Each row has a class, written after it.
[-411  -38  129 -518   19  -42  -61 -138 -180 -315    6 -261   -7  287
  -42 -274  -16 -591 -159   82  478  117 -436  504  166  196 -154  135
  140  -12 -337    0 -109 -247  139  115  415  338   52 -106   13]  k_199
[-371    4  -99 -354 -164  117  269   63 -148  200 -146 -231    5   -7
  321    0 -276 -350  245   17  527 -100    2  131 -166  181 -542 -359
  216 -248  143  382  -55   -1   24  -83  146  475  144  -97  -26]  k_854
[-210    6  -71 -274   39  192  -82 -141  265  368    1  318  141 -143
  311  618  179 -253  -56 -275  131  -79  -38   73   -5  249   65  100
   37  156  -14  -50 -112 -282  184  339  510  179  305 -293   -7]  k_675
[ 159  172   63 -177 -291  165  120  447   66  496  -89    4  125   75
  252  -31  -54 -157 -250   54    4    6  147  -83 -380    6 -113 -109
  -64   60   33  172 -152 -302 -260  -69  100  -84  -59 -304  156]  k_828
[ -17  270  -20  220  104  -77  109   90 -301   32 -472  487 -148 -109
  -41   97   71  -88 -217  110  388   27  -84   27  486  449 -254  284
    6  262  226  151   23   26  -17  175  208  -44 -125   49  -91]  k_89
[   2   63   22  243  -53   91  -28  502 -286   47 -172  -62   76  224
  562  324 -571  -94   88  116 -356  -39   55 -162 -266  233   57  178
  173  -94   39  486 -229 -292 -249 -177 -113 -377 -170 -410 -127]  k_841
[ 137  255   20  536 -202  -43  386   37 -193  492  319  159   87   51
  230 -245  269  291  316  -89   15  102   92 -157   59   74 -101 -227
 -109 -116  203   15  103   25 -321 -111   -5   52  103   79  130]  k_841
[ -10 -167   14  194 -113   -4  344   48 -195  170 -316  247 -133  311
 -288  239  -45 -354  433  -31 -124 -217  -33   94  200  767   17  593
  373  265  331  406  621  274  -63 -273 -290  -38   86  207 -226]  k_105
[-326   96 -200  455  261  139  338 -168 -198  764   79  196  116  465
  182  307 -165 -470 -357   32 -287  -24   99  -41 -117   65   47  502
   36  479  363  -54  108 -134   25   68  -68   -2 -349 -395 -173]  k_675
[ 129  -81  -67   41  -64  -35  118 -149  146  330  181  146  -22  268
 -118  376  -37  289  397 -208   24   -4 -120  160  -73  269  526  -17
   43  138   54 -178  -15 -179  266   10  -39    0  134  -62  107]  k_675
[-254  374  140  861  490  -34  -35  -66 -162   50  346   58  171  -88
 -222   19  135   20 -272   50 -112  -24 -102  146 -259  426   77  417
 -172  425  -81  380  161   20  -60 -113  -23 -163 -149  100  262]  k_115
[-139  231  -32  198  -62    0  190 -139 -231  266   20   71 -162 -144
  -84 -129  119   49  247 -216    1    2 -210  389   22  107  -38   67
   -9   78    0  -19  -46 -332   30  -37   84 -133   65  -65  -60]  k_413
[ -93    8 -133  -99  -79  130  311 -199   20  516   59  228  -90  144
  182   56  230 -113 -153   97   56   36  268   45   -7 -314  384 -157
 -309   64  -27 -172  168 -392   85  404  190   94   90  -61   10]  k_156
[-238  101   68  201   10 -245 -189  285 -121 -390    5 -333  124  -78
   53   -7  115  -73  -37  195  -84  100 -550  116 -106  252   79  106
   32 -114 -129  572   47 -243 -249 -434   40    8  -23  -68 -164]  k_913
[-266  306    9   13 -258  111  177  -50   22  458   28  -33  203   93
   24  123  152  116   46  -70    0   81  -77  -88 -128   76  116 -332
 -366   87 -244  144   74 -119   51 -185  262  221 -141 -133  134]  k_199
[ 182 -201  371 -164 -133 -112  304  307  -18 -183  -35 -509   12 -381
  100 -257  -91 -354  126 -129  267 -115   27  368 -243   27   60  241
  -71  -96  157  222  285  -26  -26 -116   10   14 -266  103  502]  k_89
[  13  -37 -133 -146   60 -103  -40   60   81 -340 -209 -185  146   47
  553  134 -223  133  -76  190  312   57 -193  309 -336   12 -104 -181
    5   77  -50  437  -25 -268 -337 -236  252  257  100 -239   14]  k_675
[-157   33  -45  166 -207  -84   51   55 -204  217   -4 -233  255  133
 -221  -75  171 -187 -205  -24  323   96  -76  136  -19 -202  176 -122
 -168  -49   58  143  250 -265  -29   38   60   37  -89   83  261]  k_89
[-349  142  -31   57 -140  -20   47   83   53  491  -20   15 -181 -717
  259 -131   32 -267  -65 -366 -114   -7 -136   88  411 -170  557  150
  -69  -68  133  -38   90 -552    9  -20  295 -288  -41 -362  -65]  k_828
[-455  178  -99  438  391 -142   98   -7  182  373  115 -279  -63  -28
  234  -16  124 -114 -318   45  509  -22  240 -294   -9   61  -62  -81
 -413 -255  222  105  151 -194  238 -205   90 -184 -262  -82 -130]  k_913
[ -64  121 -168  360 -294  268  440  -58 -160  308  -56  148  -34 -106
 -392 -160  -18   43  -20 -169  400  -36  -37  255   80  199  164 -141
 -117  -30  113  166  683  325  196 -180  124  477  110   72  293]  k_89
[-322  -97 -213  -37  111   35 -132 -203   -8  160  100  178  -99 -503
 -668 -104  334   15 -108 -217  -71  -35  -14  423   45   11  151  363
  147  367  -56   25  -30 -366  -65 -242 -138 -705  224  175  143]  k_199
[-144  103  129    8 -197  255  294  133   62  290 -287 -602  107 -193
  119   95 -121 -173  415 -131  -62   12   -8  326  -35  -21  127 -105
   34 -493  377  353 -160 -142  -30   41  196   36  -66 -226  294]  k_105
[-258 -100 -291  375 -180 -214   75 -187  -21  653  -60  -62   -8   71
  493  162  260 -139 -187  -94   31  100  263 -349   22 -303   44  -75
 -175 -120   22   65 -329 -350   25  278  434  -40   21 -387  -11]  k_199
[-225  -78 -193  -39  683 -124   72   18 -425   39  -65  120 -108  158
  -57   92    0  452 -435  -73  406  -45   65  407  -80  215   53   -5
  512  463 -262  -14  292 -169  -68 -671 -323  -28   23 -310  315]  k_426
[-166   57  -68 -307  -55  100 -259   43  109  247  -33   98  180   96
   63  134   37  202 -328   -5   22   -8 -230  -89   46  113   45 -191
  235  122 -200 -103  294 -190   78 -318 -110  142   62 -205   97]  k_89
[-319   45 -126  297  398 -347  -12 -130   -9  -11  461   55 -219 -127
  262   96  332 -396 -361  148  359  -87  -51  -73  151   87 -276   55
   60  -21  220   18  -20  222   91  230  371  114 -107  134 -144]  k_426
[-218   71  106   29   50  111  249   32  213  390  381 -514  275  -49
 -224 -395   -2 -144  182 -109  162  130   78 -327  -15   55 -207 -224
 -111 -361   85  236 -174 -224   93  -79  -10  162   45   73  594]  k_156
[ -14  -20 -152  187 -194  141   19  184 -260  128 -268   -3  205 -170
  -44  134 -151 -221 -138  -87 -109  -75  -33   22   18 -193  193   83
  108   18  220  237  166   79 -237   31  132   -3 -135  -62  140]  k_828
[-294   34 -137 -187 -158  145  423  200 -191  468  -10 -145  -10   33
  172  -10 -102 -340  277 -182   58  -26  101 -140  120 -126 -166 -325
  125 -271  169   60  163 -139  110 -375   96   86 -186 -122   13]  k_841
[  16   43  -30  290  -78  328  226  -58  180  156 -351  -67   69 -423
 -169 -480  293  -43  177 -457 -101  -99  131  -28  -16 -110  -87 -244
  247  -13  160  190  465   54  109 -743  -71  478   67 -117  542]  k_199
[ -31  347 -106 -192  226  -49 -302 -180  -51  116   15 -196  409  273
 -246   51   57  644 -229  152 -112  125 -180  177 -286 -102   92 -548
 -209  352 -271 -185   43  -84  104  125 -315  279   37 -102   92]  k_828
[  65  258  -25  315 -230  -27 -121  -25 -196  296  -34 -454  180  118
 -117 -263 -301  -14  -32  -93  -46  -60 -120   15 -148  119 -371  -58
  -76   63  161   41  147 -126  223  -23  -97  -45 -167  -65  -96]  k_413
[-147   69  197 -280 -441  337   30   32  212  481 -380 -229  160 -378
  179  -43  124 -188 -230   11  -57  -28  -52   38  -77 -223 -105 -230
  -33   60   77  197   63 -439 -127 -203  220   96  -33 -201  222]  k_426
[   0  164  128  -33  323   25  195  -38  -82   53 -273  322 -168  -20
   66  -64  350 -142  171  -84  139  -58    5  116 -295   19  437  138
  -31  130 -231  -97 -251    1  -69  125  389  156 -149   24  -27]  k_913
[ -38  108  -79  536 -122  140  239   61  119  136  329  -15  184 -273
  -90 -218 -160 -315  318   48  204  -60   45    4  -91  499  -81  269
 -235  -51  618  438  -55  309   95  -84  169   35   48  222  137]  k_675
[  37 -162  292  102   95   47  140 -259  102  257  107 -205  132  214
  -44  202  -19  -58  582 -187 -245  -69  -27 -144 -218  435  -34  110
  104   51 -123  175   35 -198   76   -3   66   93  217   44    8]  k_913
[-231 -128 -285 -222  -14  131   95 -163   91   -7  136 -338  -20  -55
  277  411   51   46   61  163 -157  158 -160  107    2 -243   87 -225
   66 -395   77   45  104 -166  216  208   40   87  184   -9 -284]  k_841
[-120  221 -385   86 -530   51  -44  201 -224  154   45 -148  143 -177
  115 -307  -88 -334   -5 -121   74   53  -75   51   37 -146  -66 -177
  -55   16  178  229   37 -222 -178  -61  100   25  131 -203 -217]  k_426
[-352   57  220  230  297  103  418 -151  -22  705  315   69  244  289
   26   39  -27  118  -61   39  204    8   49 -417  120  207  -73 -398
   52  -35  -26  203  618 -260  343 -403  -29  355  -77  372  486]  k_841
[-131  221   70  329  -36 -102  204  149 -303  105  239  -66  224  -75
  190  -61   69 -145  323  -25  475  -44   22  -96  303  178   80 -327
 -145 -101  316  375  394 -158 -372 -151   76   47    7  180   69]  k_105
[ -14 -179  107 -147 -282   49  -69   -4  -14  -53  124  144   -1 -541
   75   -5  327 -131  144 -198 -232  -71 -117  156 -147  201   48  230
  280  466   59  -82  -32  131  219 -274  -27  337  100 -209  133]  k_426
[-406  -72 -388 -126  136  -50  272 -104 -150  564  236 -217  110  519
  -78  248 -177 -360   23 -124  161   39  191  168  -95  -34   87   31
    0   89   36   49  -76 -368  124  203   83 -135   57 -246   15]  k_105
[ -34  392   92  131  211  101 -241  437 -426 -256   27 -422    2 -230
 -527 -298 -289 -266 -450  122 -374   75 -237  646  332  184   93  412
  200    5  204  207  135 -194 -221 -324  132 -899 -315  -83 -183]  k_841
[-125  -84  -43  223   20 -410   57  -70 -182 -293  276 -180 -187  268
   93   13  -12  -31   62  135  535    8 -222  -15 -282  363 -251  128
  -60  129 -250  131  111  262  149  -83  -24  280 -106  128 -130]  k_115
[ 333  146  237  100 -264  475  400   70  183  193 -124 -473 -133 -171
   59 -243  -37 -272  186   40 -123   53  182   32 -441  129 -257  301
  114  -61  493   -6 -276  310 -105   29  159   10 -398  -49    3]  k_913
[ -18  290  -23  -52 -187  309  286  -22  298  613  191  -32  197 -294
  220 -161  138  128  382 -257 -125  -11  135  -24 -379  274  272  -21
 -154  204   35   31 -108 -136  134  -48  142  247   61 -219  422]  k_156
[-498   -5  197  219  -31  -93  124   64   23  685    9  -61 -105 -262
  -42   -9  -45 -395 -204    1 -106  -16  -36   20  367 -118 -130  143
  -60 -309  303  246  159 -408  -56 -152  160 -489  -80   78 -119]  k_115
[ 291  342   42   11  -76   82  433  222 -372   85  -34 -159  -50  165
 -509 -348   71  -26  436 -103   29   83  184  180  263  172  333 -273
 -226  -22   43   24  102   36  -83  119 -115  -51  -53   69  220]  k_828
[ -61  469  -94  145 -106   95  201  128 -182  344  360   40   42  112
  363   29 -100 -133  326 -147 -255  -50  152 -233 -376  106  284 -167
 -305   68 -157  -29   17   75  122  232   30  228 -156 -251 -294]  k_105
[ -32 -178  -50   73 -200 -282  -81   36 -206 -294  437   68 -124    7
   57   44 -119 -153  -57  103  319  -68 -174   61  263  248  -28  252
  -67  -31  -66  -51   -4  200   71   52  463 -221 -122  222   30]  k_828
[  -2  104  -67  -38 -294  -14  430   93  -45  240   57 -201 -225  -25
 -119 -333 -329  -64  213    6   93   53  269  100  319  -20  -37 -155
 -295  -77  200   90 -224 -322  222  -41   40 -342 -190   43  327]  k_854
[-105  158  161   59  150  -45  612   30 -126   32  563  -30 -346  -53
  169  -30  178 -560  380  130  169 -107 -268  -13  152  212    3  124
 -111 -359   85 -117 -114  330  234  302  527  144 -413  366   77]  k_841
[-177  215  145   39  164  -16   60  204  153   22 -176 -264  -54 -404
    3 -109   24 -156  138 -107  136  -19  205 -202  -70   56  -59 -265
 -114  -60  141  401  -77 -152   -2 -285  143   41 -253 -101  176]  k_156
[-393  158  -55 -140 -256   -6   35   93 -133  634  340  288   84 -426
    4 -292   92 -188 -359    1  202   69 -172  256  100  -70  141   89
 -173  203  162 -181    3 -317   68  -62  170 -127  -11 -132  -21]  k_89
[-254  120  -82  227   55  102  172 -105 -436  357   96 -300   70   -4
 -208   39   33   51   -1 -110   89   10 -193  196  213 -233 -175 -225
  -79 -502  -64 -112  240  -93  -15  180 -125  -26  155  -49  -38]  k_115
[ 223  157  148  144  113 -330  165  122 -260 -124   61 -106  228  223
  267  -79  149 -358 -105  -51  470    8  -54   39  116  345  -22  176
 -406  266 -170   95  379  -76   59  395  274  389   19  -28  122]  k_115
[  85 -510  152 -487  292 -328   24  -28  316 -239  149  176 -101  192
  113  210  -96  118 -241  249  394 -104  -31   87  132   45  202 -308
  136  204 -124   25  293 -198  385 -202  174  312   24  256  598]  k_828
[ -42   48 -255  263  304   43  194  -67 -295  316  149   -5  -64 -341
 -233  119  -42  305  144 -366 -429  -38  167 -300   40 -150  339 -282
  106  -23 -217   79  171  131  100 -204   59   28   -1 -145   66]  k_413
[  57   66  -72   43 -518  126  510    4 -106  692  251 -227 -115 -108
  391 -142  -16   76  331  -51 -115  134   94 -254   89 -139   88  -59
 -106 -389  268 -160   31 -270  263   63   43 -192 -190  183  -81]  k_413
[-230  258 -268  -67 -335   40 -258  235 -134  239  245   90   83 -210
  101  -16  181 -397  277 -444 -202  -42  -46 -108 -132 -103   23  -59
  171  -78  -82  -47 -204   -8 -301  114   30 -107  197 -246 -350]  k_115
[  33   86   93 -231   52   54  108  106  -55  165  345   86  265  281
  118   28   99  169 -470  -67  339   82   72  234 -190   -3 -238  -95
 -133   87 -275 -238  198  -78  -35  -73  246  126    8  -43  409]  k_828
[-388  117 -170  331  -90  -11   68 -272  -36  524  214  -43  103 -298
  -30 -187    2  129  -28  -97  297  -24  -74  221  139   88 -249  166
 -188  124  484 -179  -63  -51  243 -164   20 -231 -135   23   95]  k_413
[ 116  238 -279 -115 -138 -118  306  571 -115  413 -296  172 -156 -305
  349  165 -179  312 -170  127 -101  155    6 -353  118  155  -26  -59
  115  124   84  468 -104 -423 -213 -378    5 -278 -138 -255  -93]  k_105
[-138  261  213  440  -36  219  431   58  -12  282  347   16   98  196
 -147 -380  399 -206 -338   45  703  219  -37   47   81   58  266   57
 -136 -339  135   42  111   54 -114   34  520  234 -179  403  549]  k_913
[-440  109 -161  111 -101 -176  177  184   43  678  332  191   86   -1
   79  -66   18  -81 -230  -33  373  -38   -2 -516  307  215   -7 -125
  -76 -173  138   93  212  -79  435  -99   46  195 -151  217  393]  k_156
[  67  270   -8  -77 -173  499  110  314  -50  699  173  287  377  153
 -212 -142   42  -48 -185 -203  235  -28  122 -353 -348  -91 -108 -338
  -46  211  183 -450 -125  -95  256 -315 -243  288 -212 -266  287]  k_913
[ -67  120  -33 -113 -105  238  570  -18 -135  774 -225 -332 -100   97
   93 -227  -46 -114  295   29  195  -72  127   83  -67  148   55 -200
  159 -135  291  140  227 -273  161 -206    0    8 -157   85  137]  k_413
[ 122  -82  -59 -203 -275  381  294   22  237  331  124 -105  180 -296
  191   69  244    6  241 -156 -213  -15  101  211 -225 -176 -120   -9
  107 -124  323 -108 -188 -118  -40  -21  139   -9   84   -6  428]  k_913
[-336  393  -47  505  332   12   22 -143 -201  105   97  267 -205 -167
   50  166   76 -296   -4   -3  626 -132 -224  247    2  270 -152   69
 -160   74  164   89 -294 -199  -16  217  460 -167  -68  -41 -258]  k_426
[ 120 -319  133 -140 -141  -93 -129 -125  247 -126  686  167  266 -128
 -208 -113  202 -154 -520 -305  497   70  -99  -83   73  136  -48  362
   27  317 -195 -259  312  219  -66   49  345  302  226  212  467]  k_675
[-240  -85 -496   -2 -209  413  263 -107 -102  536  252  -70 -113  -17
  193   29   34 -141 -105  -23  123  -65  114 -153 -133 -229 -169  -48
  243 -300  148 -316  -26 -115  433 -122  175  -80 -116   -7   11]  k_913
[ -65  -15   45   68 -215 -269  190  226 -255  324  -96  140   -1  -51
   74   35  -93 -314 -103 -315  265   33  104    0  466  443  -36  381
  -50   68  169  205  184  -64  133  281  238   -5   96  -40   58]  k_413
[ -49  272  -47  148  300  115  231    7 -151    1  106  348   98  199
   96  156  262 -206  191  -15   86   21  300 -187   79  -10  -84 -393
 -123  124  131   34 -103  124  -71 -233  440  231 -234  -13   21]  k_675
[  73  163  323  105  219  -89  -40  -45  310  133  481 -211  399   53
  296   12  120  330  -92  175  291   96  -37 -291 -318   84 -280 -548
 -288  114   41  142 -152 -323  167 -116   97  349  -79  113  525]  k_413
[-205 -144 -304  201  -36  182  173 -228  -79  508   67  278    0   75
 -113  208   90  182  -73 -330  402  -74  240  -32 -195  104   64  197
   53  150  -89 -229   46   83  281 -110   18  -41  117  -37  230]  k_426
[-120 -106  -95  179  -73  -41  415 -290 -354  420  351 -160   46  530
  -80  -59  -84  -11   27   16   94   63   87  267  113 -122  -72   10
 -175  -37   71 -276  253  -96   91   71  -78 -108 -102   54   58]  k_199
[-241  283 -194  502   21  502  366  -63  -40  439   72  342  -17 -261
   56 -182  167 -342 -152  -32  570 -123  224  -61   78 -130 -173  -96
 -308 -295  365  -48 -210   55  125  122  444    3 -135   40  375]  k_199
[ 173  -71 -206   43  105   44  139  130 -282 -137 -488 -327  -64  160
   43 -101  -35  -26  577 -140   48 -186   87  120 -376  158   -3 -119
  531  -17   60  337  148 -258  -37 -350 -381   22   43   52  101]  k_913
[-257  -87   26 -238  479   64  -35  -87    1   67  210  633  -48   29
   91  235  128 -105  -52 -110 -177  -62   85  219   73  -61   66  268
  519  211   97 -186   40 -100 -306 -473  156 -415  -22  169 -216]  k_854
[-370  373  168  347  128  123  111  -31    2  201  329  199  -75   47
 -196  -25  169  -78 -190  -54  -81  171 -244  281  264 -244  153 -138
 -296 -483  -28  -72   23 -187 -108 -180  472 -264 -133   25 -173]  k_199
[ 281  161  122  313   35   41  396   96 -200 -194   54  -44  126   70
  -19 -343  309 -404  -44  162  281  -41    6  159 -249  255 -249  241
 -120  266  123  265  235  220 -193   71  143  343 -173  217  419]  k_89
[-358  215    1 -114   -5  242  441  147  179  758 -156  -81  -24 -139
  401   56   -3 -231  254  -62  180   38  203 -321  -11  139  109 -268
  -21 -277  275  313  135 -432  256 -230   75  162  -25 -133  -93]  k_105
[ -50 -171  -18   74   21 -290  171  283  100  -19   -3  556  -20   80
   43   32  266  315 -522   38  112  200 -266  -82  325 -282  138   66
 -188 -314 -243   36  299 -170 -144 -244  -71   52  210  147  235]  k_841
[  -7 -207   90 -317  -24  348  211 -196   15  -24   -3  -25 -311   -6
  197  113 -234 -402  726  -97   37 -317  -25  470  -63  216  -10   19
  475 -261  297 -132  152  -96  432  181  -65  153  223  101 -111]  k_105
[-336   -6  181 -263   -5  200   94   86  -73  408    0   65   96  131
  266  275  -68 -105  -97  147 -155   23  -90 -146  219   38  195 -153
  202 -103   -2   44   39 -181  -37  -20   15   88  -83 -130  117]  k_841
[  75  189  225  170   23 -150   33  152   29 -197  508   18  -24  349
 -275 -325  360 -393   89  201  237  121 -115    0  116  123   99 -207
 -148 -234  189  -16  -95  112  -13  -50  191  141  -75  282  -43]  k_675
[  62  326   38   75  -74  235 -365   31 -282 -202  -94  283  167   69
 -151 -183 -118  191 -243  -16 -426   57  -57  644 -406 -182   90  -40
 -182  363 -254 -106   75 -213 -226  -93  -48   24  208 -491 -357]  k_156
